Below are the code and all the weights of a small trained network. Each question names an input and a target symbol and asks about switching units off, where a switched-off unit gives its printed mean instead of its output.

import numpy as np


def w(rows, s, z=0):
    codes = np.array(rows[::2]) - 128.0
    scale = np.full(codes.shape[1], s)
    scale[-1] = z or s
    return codes * scale


def norm(h):
    return h / np.sqrt((h * h).mean(-1, keepdims=True) + 1e-5)


def f(y):
    return y / 2 * (1 + np.tanh(0.7978845608 * (y + 0.044715 * y**3)))


def softmax(a):
    e = np.exp(a - a.max(-1, keepdims=True))
    return e / e.sum(-1, keepdims=True)


def log_softmax(a):
    a = a - a.max(-1, keepdims=True)
    return a - np.log(np.exp(a).sum(-1, keepdims=True))


def net(x, mask):
    ids = ['δθξτφψ'.index(c) for c in x.split()]
    T = len(ids)
    res = E[ids] + P[:T]
    u = 0
    for l in range(2):
        r = norm(res)
        for j in range(2):
            rows = slice(2 * j, 2 * j + 2)
            q, k, v = (r @ M[l][rows].T for M in (Q, K, V))
            z = softmax(np.where(np.tri(T) > 0, q @ k.T / 2**0.5, -1e9)) @ v
            o = O[l][rows]
            res = res + np.where(mask[u + j], z, o[:, -1]) @ o[:, :-1]
        u += 2
        y = f(norm(res) @ A[l][:, :-1].T + A[l][:, -1])
        res = res + np.where(mask[u : u + 8], y, B[l][:, -1]) @ B[l][:, :-1]
        u += 8
    return log_softmax(norm(res)[-1] @ U[:, :-1].T + U[:, -1])


Q, K, V, O, A, B = {}, {}, {}, {}, {}, {}
E = w([
[129,130,50,77,138,108,157,251,150,176],'δ',
[60,100,85,91,211,33,83,164,251,66],'θ',
[141,17,147,79,133,144,55,168,133,49],'ξ',
[176,156,86,177,27,56,108,169,146,119],'τ',
[77,133,67,172,151,136,224,213,134,85],'φ',
[196,179,106,121,104,107,154,54,193,98],'ψ',
],0.019)
P = w([
[166,73,157,167,145,219,94,114,169,6],'0',
[176,83,158,134,132,133,126,145,155,138],'1',
[145,98,150,115,118,122,154,165,175,172],'2',
[122,116,140,105,101,107,149,159,158,162],'3',
[115,129,121,93,84,104,149,155,138,159],'4',
[108,149,106,82,79,100,151,156,111,137],'5',
[91,151,78,73,71,85,132,135,93,121],'6',
[70,166,55,69,60,88,121,119,73,94],'7',
],0.015)
Q[0] = w([
[253,127,183,190,101,206,125,75,48,108],'L0H0',
[130,150,76,167,152,129,210,177,150,162],'L0H0',
[142,138,140,171,194,165,179,129,156,201],'L0H1',
[120,80,223,181,185,181,66,92,109,114],'L0H1',
],0.011)
K[0] = w([
[202,55,248,193,127,98,77,79,197,118],'L0H0',
[114,123,136,184,167,208,161,157,104,126],'L0H0',
[170,140,162,167,156,130,141,113,244,96],'L0H1',
[125,21,189,156,209,158,67,134,137,129],'L0H1',
],0.012)
V[0] = w([
[172,40,244,119,132,237,76,143,89,167],'L0H0',
[177,164,143,44,125,138,25,148,142,178],'L0H0',
[60,31,207,164,214,82,45,162,97,168],'L0H1',
[217,222,186,87,123,97,143,2,231,122],'L0H1',
],0.0083)
O[0] = w([
[55,63,118,200,132,214,144,160,34,114,3],'L0H0',
[171,68,180,190,87,75,28,146,31,165,83],'L0H0',
[2,156,125,70,153,223,29,68,115,115,2],'L0H1',
[245,126,41,235,112,82,117,9,199,62,137],'L0H1',
],0.009,0.0083)
A[0] = w([
[169,101,124,95,124,136,118,136,128,89,148],'L0N0',
[122,191,146,173,159,181,106,3,139,193,5],'L0N1',
[184,120,89,168,97,128,131,77,143,93,123],'L0N2',
[176,125,97,127,140,126,159,137,99,131,133],'L0N3',
[135,144,151,176,98,121,184,153,79,195,176],'L0N4',
[60,106,122,131,151,88,100,171,101,154,99],'L0N5',
[73,95,149,130,143,143,104,142,96,105,54],'L0N6',
[132,114,174,171,128,159,84,116,99,88,102],'L0N7',
],0.018,0.014)
B[0] = w([
[144,86,175,130,180,102,140,137,140,148,195],'L0N0',
[75,121,43,46,135,167,148,93,124,3,127],'L0N1',
[146,127,49,170,169,93,29,143,158,122,246],'L0N2',
[165,89,49,119,120,136,119,150,187,174,190],'L0N3',
[158,168,100,39,109,143,98,145,127,102,186],'L0N4',
[147,168,150,119,72,103,108,164,127,96,191],'L0N5',
[111,119,136,208,112,106,124,176,88,95,171],'L0N6',
[98,187,129,117,124,180,104,94,86,185,149],'L0N7',
],0.016,0.012)
Q[1] = w([
[56,99,106,116,33,37,144,168,63,160],'L1H0',
[129,161,4,127,144,46,176,107,153,12],'L1H0',
[135,115,147,134,145,193,163,95,88,200],'L1H1',
[213,161,102,207,211,105,2,71,188,38],'L1H1',
],0.0097)
K[1] = w([
[166,94,221,88,78,89,126,114,130,105],'L1H0',
[171,213,138,145,118,71,253,184,178,153],'L1H0',
[78,48,164,121,144,201,84,179,158,151],'L1H1',
[216,25,215,200,183,122,169,93,138,204],'L1H1',
],0.011)
V[1] = w([
[111,76,110,71,47,173,94,233,52,192],'L1H0',
[208,121,94,19,51,52,219,187,231,95],'L1H0',
[125,9,255,117,145,105,89,58,145,49],'L1H1',
[213,36,89,153,34,241,169,94,116,50],'L1H1',
],0.0089)
O[1] = w([
[102,70,111,170,90,79,181,33,75,129,163],'L1H0',
[61,147,184,210,94,186,58,121,65,130,251],'L1H0',
[136,202,106,73,77,103,51,198,107,84,71],'L1H1',
[91,86,77,153,6,10,107,91,183,172,109],'L1H1',
],0.011,0.015)
A[1] = w([
[85,183,138,174,85,167,151,133,85,115,185],'L1N0',
[154,152,151,162,119,124,118,63,188,176,2],'L1N1',
[71,193,120,180,139,165,144,102,153,174,77],'L1N2',
[108,157,98,83,154,129,221,129,152,153,136],'L1N3',
[187,79,161,96,150,70,137,82,164,51,116],'L1N4',
[176,98,58,158,153,87,119,32,210,70,144],'L1N5',
[181,138,129,149,67,129,96,94,122,146,71],'L1N6',
[104,131,140,145,253,158,246,132,152,159,103],'L1N7',
],0.02,0.0079)
B[1] = w([
[120,76,172,116,172,94,148,129,137,53,182],'L1N0',
[115,191,149,111,195,190,127,101,143,97,158],'L1N1',
[130,140,127,101,172,109,214,164,166,113,160],'L1N2',
[119,132,106,82,72,92,191,123,134,139,159],'L1N3',
[171,149,66,121,127,210,151,137,220,173,171],'L1N4',
[190,152,67,196,121,7,71,137,182,145,253],'L1N5',
[130,131,116,170,151,176,157,180,122,174,170],'L1N6',
[104,158,48,132,245,163,211,169,167,58,185],'L1N7',
],0.018,0.02)
U = w([
[46,125,205,225,85,136,98,118,34,41,223],'δ',
[213,208,201,69,150,232,45,176,93,45,46],'θ',
[88,189,123,12,31,84,137,124,119,138,78],'ξ',
[175,76,189,211,151,233,158,217,80,185,1],'τ',
[2,210,143,180,172,176,230,132,160,120,127],'φ',
[154,72,116,155,129,72,92,36,195,144,211],'ψ',
],0.0053,0.0035)

Each question gives the input, a string of symbols that net reads in full, and the target symbol t.
The units are the heads (2 rows each of Q, K, V and O) and the neurons (one row each of A and B). Each row of codes is followed by its name. A weight is (code - 128) times the scale printed after its matrix; where a second scale follows, it is the last column's (O, A, B and U).
mask holds one flag per unit, layer by layer, with each layer's heads first. A switched-off unit (its flag False) gives its mean, the last column of its rows in O or B, instead of its output. The means were averaged over made-up inputs and are rounded, as every weight is.
A unit's drop is (log p(t) with every unit on - log p(t) with that unit switched off) / (log p(t) with every unit on - log p(t) with every unit switched off).
The circuit of an input: a set's keep is (log p(t) with only the set's units on - log p(t) with every unit switched off) / (log p(t) with every unit on - log p(t) with every unit switched off). Starting from the 12 units with the biggest drops (on a tie, the unit counted first), units are removed one at a time, each time the one whose removal leaves the highest keep (on an exact tie, the one counted first), for as long as the keep stays at least 0.8.
units of the circuit, in order: the units of the circuit, biggest drop first
k most important neurons: the k neurons with the biggest drops, biggest first
k most important neurons of layer l: the k neurons of layer l with the biggest drops, biggest first
drop of u: that unit's drop, to one decimal
input ξ θ θ ξ θ τ θ τ, target θ: units of the circuit, in order -> [L1H0, L0N4, L1H1, L1N5]
input τ τ θ, target θ: 2 most important neurons -> [L0N2, L1N5]
input ξ ξ ψ θ ξ ξ ψ ξ, target ξ: 2 most important neurons of layer 1 -> [L1N5, L1N7]
input δ φ ξ θ θ ξ, target θ: 2 most important neurons of layer 0 -> [L0N5, L0N6]
input ξ δ δ δ, target δ: 3 most important neurons of layer 0 -> [L0N5, L0N4, L0N7]
input θ θ ξ φ ξ, target φ: units of the circuit, in order -> [L0H1, L0N4, L0N2]
input δ θ δ, target θ: units of the circuit, in order -> [L1N5, L0H0, L0N4]
input ξ ξ θ θ δ δ, target θ: 3 most important neurons of layer 0 -> [L0N7, L0N5, L0N3]
input τ φ ξ δ δ φ τ ξ, target τ: 3 most important neurons of layer 0 -> [L0N0, L0N2, L0N5]
input τ δ ξ θ, target δ: 2 most important neurons -> [L0N5, L1N5]
input ξ ξ θ, target θ: most important neuron -> [L1N5]
input ψ ψ ψ δ τ δ δ, target τ: 2 most important neurons -> [L0N2, L1N5]
input ξ δ ξ, target τ: 4 most important neurons -> [L1N5, L0N6, L0N5, L0N4]
input ξ δ τ φ ξ τ φ τ, target φ: most important neuron of layer 1 -> [L1N2]
input δ θ ξ ξ ξ θ ξ, target θ: 2 most important neurons -> [L0N5, L1N5]
input ξ τ τ θ φ τ, target θ: 3 most important neurons of layer 0 -> [L0N4, L0N3, L0N2]
input τ δ θ ξ δ, target ξ: 2 most important neurons of layer 0 -> [L0N2, L0N3]
input δ φ τ φ ξ φ δ, target φ: drop of L0H0 -> 1.4
input δ ξ δ ξ δ δ, target ξ: drop of L0N2 -> 0.6
input ψ θ φ θ, target φ: most important neuron -> [L0N2]
input δ δ δ, target δ: drop of L1H0 -> 0.7
